Group, then class
[-167 281 14 -390 -232 -78 73 372 -210 258 6 26 28 -128 381 400 -240 -152 273 60 -9 -26 274 -25 -68 -23 20 -53 -47 181 138] : [43].L
[-151 141 8 -133 -110 246 41 -40 84 -98 100 -91 2 53 123 256 -119 -27 125 -133 -84 43 43 -117 30 -161 168 23 -58 205 127] : [41].D
[-56 186 113 -198 -144 50 -50 141 -43 -138 -126 -10 39 -119 -1 278 -43 -188 63 43 -173 101 166 -135 -147 36 -22 -55 28 124 89] : [43].L
[-71 219 258 -200 -53 12 -46 74 -78 280 -63 108 38 -179 -39 377 90 -184 201 115 -148 49 138 -92 -146 17 141 69 -31 74 95] : [43].W
[-196 186 251 -35 -151 52 101 177 104 -60 -33 -10 -2 -43 141 341 -187 -109 208 40 -79 62 86 -51 -129 299 102 -85 -90 178 127] : [41].P
[-165 -25 60 -167 6 96 69 -44 -73 42 27 47 49 -34 -59 148 23 -37 158 -191 -62 14 78 -44 -108 -162 105 70 -18 10 173] : [40].G
[-108 47 45 -184 -96 98 -24 -17 38 79 -92 -85 -38 -21 -40 109 198 208 97 -102 -76 -5 16 -85 20 41 142 67 -26 196 -62] : [41].P
[-48 154 49 -112 -76 44 -131 -8 -36 -43 -125 44 29 -115 -90 304 21 -110 153 27 -219 124 119 -188 -71 -64 82 16 -18 232 -36] : [43].L
[15 242 44 -157 -109 -2 19 173 -123 0 -47 26 -111 -46 234 277 -255 -125 167 80 -98 16 194 54 -9 -110 -3 -6 -65 41 149] : [43].L
[-213 75 154 -36 -39 65 35 10 -46 24 79 -62 -29 -80 -236 230 -47 -20 152 -42 -17 41 63 -129 -220 -128 291 -2 -6 -121 100] : [40].F
[15 7 220 161 188 130 -113 -480 218 -67 -153 24 134 3 -453 64 414 -27 -20 -80 -113 151 -140 -134 -15 -84 169 143 -162 -121 37] : [41].D
[-277 475 339 -136 -103 247 -25 -4 324 -42 -6 -142 41 -57 -176 470 -183 -52 272 66 -119 142 36 -138 -187 -234 133 -9 -80 145 102] : [41].P
[-86 308 251 -182 1 81 4 -83 189 -96 -62 -43 -18 119 -200 105 163 -18 113 -90 -171 217 -132 -132 -122 -88 146 42 4 109 43] : [41].P
[6 145 124 -101 -117 142 -14 17 -71 -366 -121 24 28 -152 -113 334 0 -118 59 25 -195 132 183 -124 -57 113 116 4 -27 -18 153] : [43].L
[-55 106 245 -63 126 40 23 34 113 -2 -7 32 4 -118 -105 294 -78 -75 241 -94 -59 -20 45 4 -141 -98 69 84 -39 -102 215] : [40].G
[-6 177 207 -107 -18 51 -40 -109 42 -20 -73 39 79 -160 -170 240 201 -41 80 -23 -238 207 67 -189 -181 41 146 47 -117 -27 114] : [43].L
[47 10 197 39 28 58 -41 -100 -13 -25 -144 -94 70 -102 -490 -7 530 17 -53 -120 -157 135 -90 -245 2 168 37 -32 63 -77 -113] : [43].L
[-179 338 273 -173 -290 69 21 -21 8 -47 -196 -106 67 -66 -600 304 181 -126 86 2 -203 222 -44 -215 -340 46 -77 -22 34 164 -47] : [43].W
[-219 -167 -57 -41 -153 37 -7 -30 -159 91 -8 -85 -38 39 -489 -3 455 14 -63 -295 14 128 94 -57 -245 75 26 60 282 -18 25] : [40].F
[-52 160 40 30 103 5 -100 -140 -14 6 -104 61 -6 -165 -112 299 770 -131 89 213 -104 -1 115 -144 -45 16 96 232 10 -41 46] : [43].L
[-99 321 180 -54 2 38 -75 -46 62 -65 -66 22 55 -62 -282 470 17 -110 162 171 -155 171 159 -97 -177 4 179 56 -154 35 6] : [43].L
[-49 154 44 23 89 143 -31 -130 174 20 -7 49 77 6 123 178 -116 -7 111 -16 6 3 109 -12 138 -109 218 68 -104 41 136] : [41].D
[-20 122 -38 -95 163 -4 -160 105 -44 57 -28 264 -46 -180 162 157 -127 -171 141 162 -37 16 190 -33 20 11 29 190 -103 11 110] : [43].L
[-63 191 153 -124 72 191 -40 -137 199 -44 -34 -92 2 -40 5 83 151 -43 57 -22 -158 90 -53 -129 -18 -148 161 131 -186 64 166] : [41].P
[-147 120 89 51 15 35 10 58 -50 65 -13 -110 -16 -50 -127 184 -17 20 143 -87 25 32 89 -24 -54 -169 -17 45 52 8 144] : [40].F
[-51 137 134 -255 -187 187 48 171 -50 90 -112 -105 -10 -260 242 201 -41 -121 152 67 -310 148 52 -155 -3 -95 105 31 17 108 310] : [43].L
[-172 278 69 -257 -216 105 83 211 -43 -112 -117 -9 58 -43 44 401 -21 -176 112 -7 -183 116 138 -99 -101 51 32 -58 -25 332 -56] : [43].W
[-72 180 99 -95 -106 36 21 125 -107 -86 -148 30 67 -30 -325 119 117 -105 167 -41 -90 188 -60 -92 -123 148 58 -70 63 95 -33] : [43].W
[-111 104 52 -132 -55 191 58 -151 135 -81 -47 -65 78 55 -11 142 -48 20 43 -180 -51 137 -94 -159 57 -93 232 70 -84 186 44] : [41].D
[-53 -4 138 51 153 77 -50 -94 76 -61 146 59 81 -49 -280 252 89 25 161 -159 -67 2 77 -93 -45 -71 84 59 -10 76 50] : [40].F
[-10 110 137 -83 -140 44 -23 82 64 50 -190 -13 -10 -128 -41 166 45 -61 184 127 -189 39 57 -40 -116 -15 89 -61 20 121 47] : [43].L
[-117 181 110 -214 -113 231 36 -124 21 -55 22 -106 533 -91 -12 197 -96 -185 84 -131 -108 61 -5 -142 -22 -153 252 45 -47 12 106] : [41].D
[-167 278 254 -184 -147 184 -120 25 64 -43 -19 27 -55 -103 -124 352 70 -398 126 136 -207 101 150 -103 -144 -39 41 44 -95 140 83] : [43].W
[-4 188 40 -28 -94 54 -95 -33 -25 -12 -144 71 -30 -55 -108 233 -10 -126 47 60 -62 45 83 -113 26 32 36 24 -55 224 -11] : [43].W
[-96 -75 122 17 107 -6 52 163 -13 18 85 109 51 35 -140 124 -122 38 191 -186 -30 -17 117 -34 -62 -111 27 5 54 -44 99] : [40].F
[-161 112 104 -267 -143 119 101 138 117 19 -43 -55 232 63 140 141 10 -55 149 -173 -51 88 -295 -92 9 -85 19 37 -43 255 76] : [41].D
[-28 296 186 -123 -82 16 -69 -64 -40 -109 -163 -28 56 -187 -181 327 57 -131 25 192 -199 145 86 -220 -108 142 34 -107 -41 78 0] : [43].L
[-49 43 136 211 192 181 24 55 41 31 68 57 12 -61 -82 222 -87 31 240 -47 -7 -58 -14 -24 -11 -164 59 -54 -1 -27 130] : [40].F
[-199 84 83 -200 -107 38 42 56 36 47 -20 -51 -61 48 176 90 -152 -30 69 -85 14 37 -86 25 12 -132 117 23 27 357 7] : [41].P
[-131 265 217 -163 -12 79 83 120 -30 11 -135 -23 66 -197 -77 285 79 -91 183 137 -187 113 36 -46 -103 -12 88 -5 39 171 84] : [43].W
[-91 129 149 -103 -87 206 -25 -62 136 -88 22 -113 41 -59 28 126 44 21 -37 -134 -141 212 -35 -223 -7 -69 121 10 -63 49 29] : [41].D
[69 56 151 35 -13 43 32 74 -96 50 28 127 32 -59 -175 232 -156 151 191 -29 45 53 65 -50 -85 -121 82 -51 62 -48 244] : [40].F
[-204 42 209 -82 -115 91 69 82 -6 79 77 -41 120 -16 -280 234 114 38 295 -227 -4 173 108 -48 -136 -100 80 21 53 20 211] : [40].G
[-40 7 180 26 81 218 -4 -120 -165 65 54 -60 46 -131 -340 258 103 -13 254 -153 -116 41 87 -27 -11 -195 170 47 -39 -157 272] : [40].G
[-34 334 262 -151 -102 38 -32 23 44 -25 -78 61 47 -185 -83 453 -92 -233 139 152 -217 48 12 -26 -133 -25 111 11 -60 110 87] : [43].L
[-141 178 228 -42 -84 86 -66 -117 160 -45 -39 -190 48 -159 -91 190 44 -36 250 -35 -154 132 -29 -43 -91 -113 165 -15 3 235 56] : [41].P
[26 -70 180 -50 63 50 31 8 12 44 148 -18 27 -52 -162 121 147 2 101 -158 -75 -84 61 -48 -147 -94 170 101 -8 -151 516] : [40].G
[-87 15 121 -113 22 88 98 22 -36 30 67 -139 3 -38 -324 112 238 26 91 -282 17 109 58 -161 -196 -64 -22 29 122 -37 85] : [40].G
[-38 229 94 -71 -23 65 -52 88 61 38 -122 30 -10 -169 152 335 -110 -98 130 202 -50 23 115 -73 16 -10 38 8 -28 147 40] : [43].L
[-80 137 173 61 90 195 -30 -79 150 -2 109 86 34 -30 -228 318 56 -11 146 -168 -18 72 76 -27 -69 -153 172 103 -69 -58 146] : [40].G
[-79 383 219 -145 29 197 -77 -79 43 -55 -124 74 65 -102 -215 419 15 -165 168 128 -150 87 80 -129 -87 -50 144 16 -113 78 121] : [43].W
[-164 277 148 -96 -62 65 73 -33 53 -102 -127 73 50 -72 9 431 23 -93 128 92 -139 151 76 -4 12 -13 105 79 -61 131 199] : [43].W
[33 152 -45 -113 -19 -109 -45 60 -149 24 -47 -21 -9 -127 138 279 -65 -101 161 135 -110 62 198 -73 -5 -8 66 51 -58 29 84] : [43].L
[3 46 -82 -297 -237 -55 26 190 -140 32 -147 -55 160 -66 6 82 173 -105 13 8 -130 44 217 -83 -156 150 37 -46 123 110 -62] : [43].L
[-29 175 71 -44 -13 94 -3 49 25 -1 -118 64 78 -83 -92 227 28 -108 111 255 -126 77 34 -107 -94 54 54 -38 -16 27 -66] : [43].L
[-20 259 91 -48 -86 76 -89 -61 108 -52 -86 66 -23 -141 -69 447 -102 -112 171 201 -188 66 144 -122 -63 -96 154 9 -64 67 -39] : [43].L

Group and class of each row
[-99 12 -75 105 -52 86 -75 91 82 98 24 107 21 -100 -124 38 -96 153 55 -92 -157 -39 -165 -62 195 -29 -70 -202 88 -38 -133] : X.H
[-30 -16 12 47 -40 35 -7 -73 24 -6 6 -16 48 -41 -4 17 -105 -9 61 -56 -28 -10 -86 58 133 -25 8 -16 36 -82 -58] : R.Z
[-20 -3 -3 133 -74 -3 86 -2 -20 10 9 76 -16 -36 46 43 34 31 22 -29 -96 31 20 8 91 -40 -16 -42 171 -11 -57] : Q.B
[-86 -24 -48 164 -104 -13 20 12 3 1 54 63 27 -65 56 17 -6 98 39 -103 -142 66 -92 31 124 -69 -66 -133 172 0 -75] : Q.T
[-76 -61 -52 80 -63 -45 -46 -7 38 18 79 -27 -7 -7 72 -4 68 46 71 -91 -14 36 36 18 43 -61 19 -53 100 -8 -42] : Q.T
[-47 -79 32 38 -10 41 -69 -36 44 34 3 -30 95 -26 -36 57 -137 -37 138 -21 -12 -77 -124 52 239 -41 -9 -65 -11 -136 -103] : R.N
[-55 -78 -8 34 -31 -1 -52 -59 37 -2 12 -48 86 -33 35 48 -97 -24 115 -114 -3 -36 -107 59 166 -51 10 -11 3 -99 -80] : R.Z
[-57 -45 16 63 -75 51 -11 -76 31 -7 -15 13 81 -58 0 34 -163 -27 101 -9 -47 -52 -154 80 218 -69 7 -5 13 -113 -76] : R.Z
[-84 7 -85 -6 -47 40 -82 79 127 53 63 57 -17 -101 -86 0 -56 138 -32 -76 -103 -45 -87 -73 71 -41 -53 -112 79 -24 -59] : X.H
[-60 -18 -50 133 -104 -62 31 9 -33 -10 78 46 -34 -54 80 34 63 68 2 -86 -103 68 8 29 -4 -71 -47 -67 186 35 -27] : Q.T
[-22 1 -27 136 -89 8 48 -22 -36 11 18 61 -28 -55 24 -7 -10 29 18 -32 -122 23 -49 27 101 -52 -58 -65 185 -3 -84] : Q.B
[-43 -42 4 69 -35 57 -73 -9 67 52 5 43 70 -51 -58 74 -98 10 104 -39 -57 -68 -128 46 266 -65 39 -44 39 -93 -121] : R.Z
[-89 -54 -32 75 -67 -14 2 39 -17 7 80 -25 12 -12 51 5 10 49 40 -103 -34 39 -28 4 43 -40 -23 -66 51 22 -24] : Q.T
[-85 23 -35 156 -117 -44 63 45 -29 -36 53 31 -24 -77 60 -1 -36 96 -18 -70 -167 107 -41 18 23 -75 -108 -120 180 20 -14] : Q.T
[-41 -11 -5 99 -75 8 53 -65 -8 -30 -24 18 43 -97 25 22 -196 -29 8 -6 -30 -7 -118 90 137 -75 -65 20 89 -111 -33] : R.Z
[-97 -22 -103 41 -52 9 -87 73 109 36 92 -4 -24 -81 -47 -4 -21 141 10 -86 -72 25 -45 -70 -10 -66 -78 -137 53 6 -38] : X.A
[-78 -64 7 -3 -15 41 -111 -29 97 128 19 -24 72 -12 9 41 -82 15 101 -28 7 -64 -126 45 205 -47 32 -34 10 -107 -106] : R.Z
[-45 -30 -69 42 -34 16 -75 74 97 61 52 51 -53 -78 -72 11 -14 141 37 -66 -62 -4 -63 -79 52 -31 -76 -83 42 -14 -55] : X.A

Group, then class
[39 -14 9 43 217 208 -221 -37 38 -10 63 69 -289 102 -96 80 31 19 52 -144 37 -83 -58 157 95 -58 44 -72 123 73 -5] : S.J
[31 -13 -200 65 280 61 -166 -22 15 13 25 7 -354 -58 29 -51 -137 158 -54 -229 104 -41 -121 88 -122 43 295 -48 184 -39 -277] : S.E
[209 38 -48 2 370 -76 -315 -2 52 43 21 -102 -552 126 -87 201 -276 31 -27 5 190 -49 -154 127 96 -41 318 -160 207 -16 -94] : K.V
[160 35 -278 68 327 -89 -275 -16 -71 147 61 -71 -362 -16 24 -57 -193 -6 -5 12 201 32 -94 96 71 6 407 -209 176 -11 -37] : K.V
[2 16 -129 -79 361 147 -119 -18 54 -54 92 -42 122 8 174 62 -1 -11 -104 -62 126 23 -147 145 4 -29 -32 13 129 106 0] : K.V
[80 -29 -421 -27 321 -76 -138 -195 56 120 19 -111 -343 -67 142 -23 27 -139 3 -157 70 -330 -86 41 -196 37 326 -255 170 -32 2] : S.E
[27 -20 -80 117 190 58 -217 -53 63 -61 77 -19 -253 127 77 -88 108 106 -29 -90 77 -145 -61 143 66 -6 61 -32 147 92 23] : S.J
[71 16 -70 -18 219 16 -154 -66 73 -74 -104 4 -174 13 24 60 -181 -14 -55 -104 44 135 -94 91 43 73 241 -43 165 3 -258] : K.U
[36 42 -128 89 130 -18 -97 46 16 82 -24 69 -220 66 -272 34 -94 15 11 -42 11 -136 -63 -124 -51 -60 13 -67 123 193 44] : S.J
[61 0 -262 -30 312 -65 -137 -30 -82 121 -17 11 -153 83 169 39 -133 -88 -15 -51 51 60 -150 117 -196 5 416 -37 94 -75 -105] : K.U
[-24 -59 -67 113 166 135 -299 1 90 -199 -28 67 -186 102 96 37 29 119 -61 -170 66 -114 -249 52 -7 -33 -2 -31 75 29 -37] : S.E
[-55 22 -86 44 309 -13 -290 -90 -25 -79 41 -51 -362 113 98 3 -81 -11 62 65 11 -84 -194 77 11 15 184 11 183 103 27] : S.E
[91 36 -348 8 204 -57 -61 -48 3 82 -8 -15 -124 -147 -30 -95 -199 59 -12 40 88 22 -64 52 63 22 233 -77 -17 53 -71] : K.V
[-107 -23 -79 74 276 89 -152 -16 95 -97 -95 -9 -68 -11 64 -87 -1 -140 -17 -99 24 -108 -156 138 -4 34 68 1 116 11 -64] : S.E
[45 153 -53 -11 248 -139 -128 -57 25 -28 -22 -47 -235 -66 24 -35 -116 -100 24 -146 67 -118 -126 93 -74 33 143 -25 120 21 81] : S.E
[146 3 -302 -22 269 -68 -46 -34 -66 85 -80 -22 -58 195 217 71 -208 -267 7 0 70 65 -91 99 -162 69 321 -7 128 -147 -120] : K.U
[201 -31 -476 -65 242 -250 125 -58 -232 274 -61 -52 -229 -82 166 -58 -226 -139 81 255 20 78 -14 34 -412 134 507 -46 214 -103 -84] : K.U
